Here is a tiny trained network, its code and every weight. The questions are about switching its units off for an input and a target symbol, where a switched-off unit gives its printed mean instead of its output.

import numpy as np


def w(rows, s, z=0):
    codes = np.array(rows[::2]) - 128.0
    scale = np.full(codes.shape[1], s)
    scale[-1] = z or s
    return codes * scale


def norm(h):
    return h / np.sqrt((h * h).mean(-1, keepdims=True) + 1e-5)


def f(y):
    return np.maximum(y, 0)


def softmax(a):
    e = np.exp(a - a.max(-1, keepdims=True))
    return e / e.sum(-1, keepdims=True)


def log_softmax(a):
    a = a - a.max(-1, keepdims=True)
    return a - np.log(np.exp(a).sum(-1, keepdims=True))


def net(x, mask):
    ids = ['ΣΦαβεζηλμψ'.index(c) for c in x.split()]
    T = len(ids)
    res = E[ids] + P[:T]
    u = 0
    for l in range(2):
        q, k, v = (norm(res) @ M[l].T for M in (Q, K, V))
        z = softmax(np.where(np.tri(T) > 0, q @ k.T / 2**0.5, -1e9)) @ v
        res = res + np.where(mask[u], z, O[l][:, -1]) @ O[l][:, :-1]
        u += 1
        y = f(norm(res) @ A[l][:, :-1].T + A[l][:, -1])
        res = res + np.where(mask[u : u + 12], y, B[l][:, -1]) @ B[l][:, :-1]
        u += 12
    return log_softmax(norm(res)[-1] @ U[:, :-1].T + U[:, -1])


Q, K, V, O, A, B = {}, {}, {}, {}, {}, {}
E = w([
[146,152,177,109,73,157],'Σ',
[189,189,151,120,89,100],'Φ',
[172,78,137,110,90,74],'α',
[158,187,162,121,86,141],'β',
[120,83,160,127,148,127],'ε',
[107,89,157,124,130,134],'ζ',
[98,99,153,123,117,143],'η',
[181,184,152,136,166,82],'λ',
[81,200,110,140,160,132],'μ',
[122,189,22,104,134,7],'ψ',
],0.0018)
P = w([
[145,117,195,143,169,132],'0',
[182,125,174,96,184,194],'1',
[107,131,204,3,186,148],'2',
[144,160,165,192,147,135],'3',
[195,156,112,101,185,226],'4',
[24,138,205,65,96,84],'5',
[66,161,182,224,79,97],'6',
[204,105,20,72,187,241],'7',
[135,107,60,153,106,129],'8',
[91,173,176,225,103,89],'9',
[87,136,128,170,82,90],'10',
],0.0012)
Q[0] = w([
[129,46,69,9,134,144],'0.h0',
[28,60,170,158,36,52],'0.h0',
],0.011)
K[0] = w([
[25,155,235,187,54,10],'0.h0',
[150,119,67,253,80,137],'0.h0',
],0.0074)
V[0] = w([
[173,221,79,204,22,165],'0.h0',
[21,96,172,56,3,150],'0.h0',
],0.0018)
O[0] = w([
[193,174,166,91,213,209,12],'0.h0',
[79,185,250,228,75,53,120],'0.h0',
],0.0023,0.0011)
A[0] = w([
[99,188,200,172,157,71,226],'0.n0',
[231,165,85,79,86,159,255],'0.n1',
[86,180,146,34,51,128,113],'0.n2',
[204,82,191,44,71,83,161],'0.n3',
[36,99,103,145,100,201,218],'0.n4',
[151,193,39,95,21,77,129],'0.n5',
[122,64,171,180,194,158,150],'0.n6',
[99,74,123,107,199,217,2],'0.n7',
[140,203,51,85,165,103,172],'0.n8',
[107,5,119,134,111,103,138],'0.n9',
[58,39,103,119,170,161,28],'0.n10',
[155,129,211,170,108,168,209],'0.n11',
],0.0021,0.00098)
B[0] = w([
[182,91,100,106,134,178,254],'0.n0',
[86,121,180,166,86,64,221],'0.n1',
[193,128,103,221,145,149,188],'0.n2',
[116,144,87,230,91,150,241],'0.n3',
[170,112,145,143,202,94,223],'0.n4',
[140,153,188,45,187,192,210],'0.n5',
[97,151,174,86,108,132,190],'0.n6',
[119,196,173,85,147,69,161],'0.n7',
[125,127,171,192,90,166,190],'0.n8',
[143,123,102,216,123,97,219],'0.n9',
[254,174,121,151,173,149,162],'0.n10',
[77,109,135,80,144,146,235],'0.n11',
],0.0025,0.0017)
Q[1] = w([
[129,164,187,212,153,125],'1.h0',
[54,1,94,86,140,85],'1.h0',
],0.0067)
K[1] = w([
[113,171,49,175,91,145],'1.h0',
[195,2,226,156,90,103],'1.h0',
],0.0067)
V[1] = w([
[195,172,141,67,11,21],'1.h0',
[254,60,189,168,74,188],'1.h0',
],0.0017)
O[1] = w([
[252,8,201,30,135,71,68],'1.h0',
[61,102,78,35,130,64,254],'1.h0',
],0.002,0.00089)
A[1] = w([
[138,134,130,116,162,41,149],'1.n0',
[173,147,110,197,194,65,167],'1.n1',
[127,20,111,248,137,140,132],'1.n2',
[63,44,155,92,72,160,100],'1.n3',
[90,130,192,60,140,200,137],'1.n4',
[189,64,139,145,161,199,130],'1.n5',
[110,170,176,164,64,45,169],'1.n6',
[144,87,11,165,61,72,88],'1.n7',
[228,220,3,69,194,22,8],'1.n8',
[134,61,136,64,84,87,163],'1.n9',
[109,126,134,103,195,130,122],'1.n10',
[148,178,170,122,130,148,160],'1.n11',
],0.0026,0.0016)
B[1] = w([
[119,172,115,117,100,141,189],'1.n0',
[100,104,127,156,63,173,228],'1.n1',
[140,173,134,72,152,95,251],'1.n2',
[115,89,172,157,90,161,183],'1.n3',
[176,85,66,158,136,110,180],'1.n4',
[122,139,161,106,82,115,156],'1.n5',
[123,106,104,95,193,142,249],'1.n6',
[216,124,66,200,78,99,184],'1.n7',
[76,49,59,4,50,176,173],'1.n8',
[119,180,102,162,150,137,189],'1.n9',
[146,180,118,128,97,136,158],'1.n10',
[100,127,107,123,155,115,195],'1.n11',
],0.0036,0.0022)
U = w([
[122,1,136,182,111,195,51],'Σ',
[186,188,108,59,226,102,94],'Φ',
[104,237,174,70,66,76,4],'α',
[182,55,70,116,227,166,97],'β',
[203,124,46,189,71,60,167],'ε',
[87,112,115,156,140,26,103],'ζ',
[56,77,205,117,185,93,193],'η',
[106,107,55,42,45,180,158],'λ',
[99,215,117,211,138,208,184],'μ',
[217,132,221,125,79,160,166],'ψ',
],0.0091,0.0019)

Each question gives the input, a string of symbols that net reads in full, and the target symbol t.
The units are the heads (2 rows each of Q, K, V and O) and the neurons (one row each of A and B). Each row of codes is followed by its name. A weight is (code - 128) times the scale printed after its matrix; where a second scale follows, it is the last column's (O, A, B and U).
mask holds one flag per unit, layer by layer, with each layer's heads first. A switched-off unit (its flag False) gives its mean, the last column of its rows in O or B, instead of its output. The means were averaged over made-up inputs and are rounded, as every weight is.
A unit's drop is (log p(t) with every unit on - log p(t) with that unit switched off) / (log p(t) with every unit on - log p(t) with every unit switched off).
The circuit of an input: a set's keep is (log p(t) with only the set's units on - log p(t) with every unit switched off) / (log p(t) with every unit on - log p(t) with every unit switched off). Starting from the 12 units with the biggest drops (on a tie, the unit counted first), units are removed one at a time, each time the one whose removal leaves the highest keep (on an exact tie, the one counted first), for as long as the keep stays at least 0.8.
units of the circuit, in order: the units of the circuit, biggest drop first
k most important neurons: the k neurons with the biggest drops, biggest first
k most important neurons of layer l: the k neurons of layer l with the biggest drops, biggest first
input λ η ζ η Φ Φ η μ β, target μ: 2 most important neurons of layer 0 -> (0.n5 0.n1)
input η ψ λ ζ ε Φ, target ψ: units of the circuit, in order -> (1.h0 0.n2)
input ε Φ α Φ μ μ, target μ: units of the circuit, in order -> (0.n2 1.h0)
input η Φ β η α ζ Φ μ Φ, target μ: units of the circuit, in order -> (1.h0 0.n5)
input Φ α ε Φ β ε Φ η Φ ψ ε, target Φ: units of the circuit, in order -> (0.h0 0.n7)
input λ η ε, target λ: most important neuron -> (0.n10)
input α λ μ μ ε μ ε, target ε: 2 most important neurons -> (0.n9 0.n5)
input Σ ζ η, target Σ: 2 most important neurons -> (1.n4 1.n3)
input α η Φ ζ η η, target ζ: 2 most important neurons of layer 0 -> (0.n5 0.n2)
input η β η Φ ε η α β λ ζ, target β: 3 most important neurons -> (1.n4 1.n2 0.n11)
input λ Σ Σ λ α, target ε: 2 most important neurons -> (1.n7 0.n3)
input β Φ ε α α α η, target α: 2 most important neurons of layer 1 -> (1.n2 1.n6)
input η α η ε, target α: 2 most important neurons -> (1.n2 0.n1)
input η η μ μ α, target ε: 2 most important neurons of layer 1 -> (1.n7 1.n2)
input α Φ η η Φ, target Φ: 2 most important neurons -> (0.n5 1.n6)
input η α η, target η: 2 most important neurons -> (1.n3 1.n2)
input β α ζ β ψ η ζ η, target η: 2 most important neurons -> (1.n3 0.n4)
input ψ λ μ λ ψ η ε Σ η, target ε: 2 most important neurons -> (1.n7 0.n5)
input α α ζ λ η Σ Σ α λ η β, target β: 2 most important neurons -> (0.n5 1.n4)
input ψ ε ε, target ψ: most important neuron -> (0.n10)
input η η α α λ ε η ζ β η Σ, target Σ: 2 most important neurons -> (0.n5 0.n9)
input α α μ μ ζ, target μ: most important neuron of layer 0 -> (0.n10)
input η Φ α λ ζ ε λ α η Φ, target Φ: 2 most important neurons of layer 0 -> (0.n5 0.n1)
input η λ μ β Σ β Φ ε η ζ, target ε: 2 most important neurons of layer 1 -> (1.n7 1.n1)
input η λ ζ μ ζ Φ α ψ μ μ η, target μ: 2 most important neurons of layer 0 -> (0.n0 0.n7)
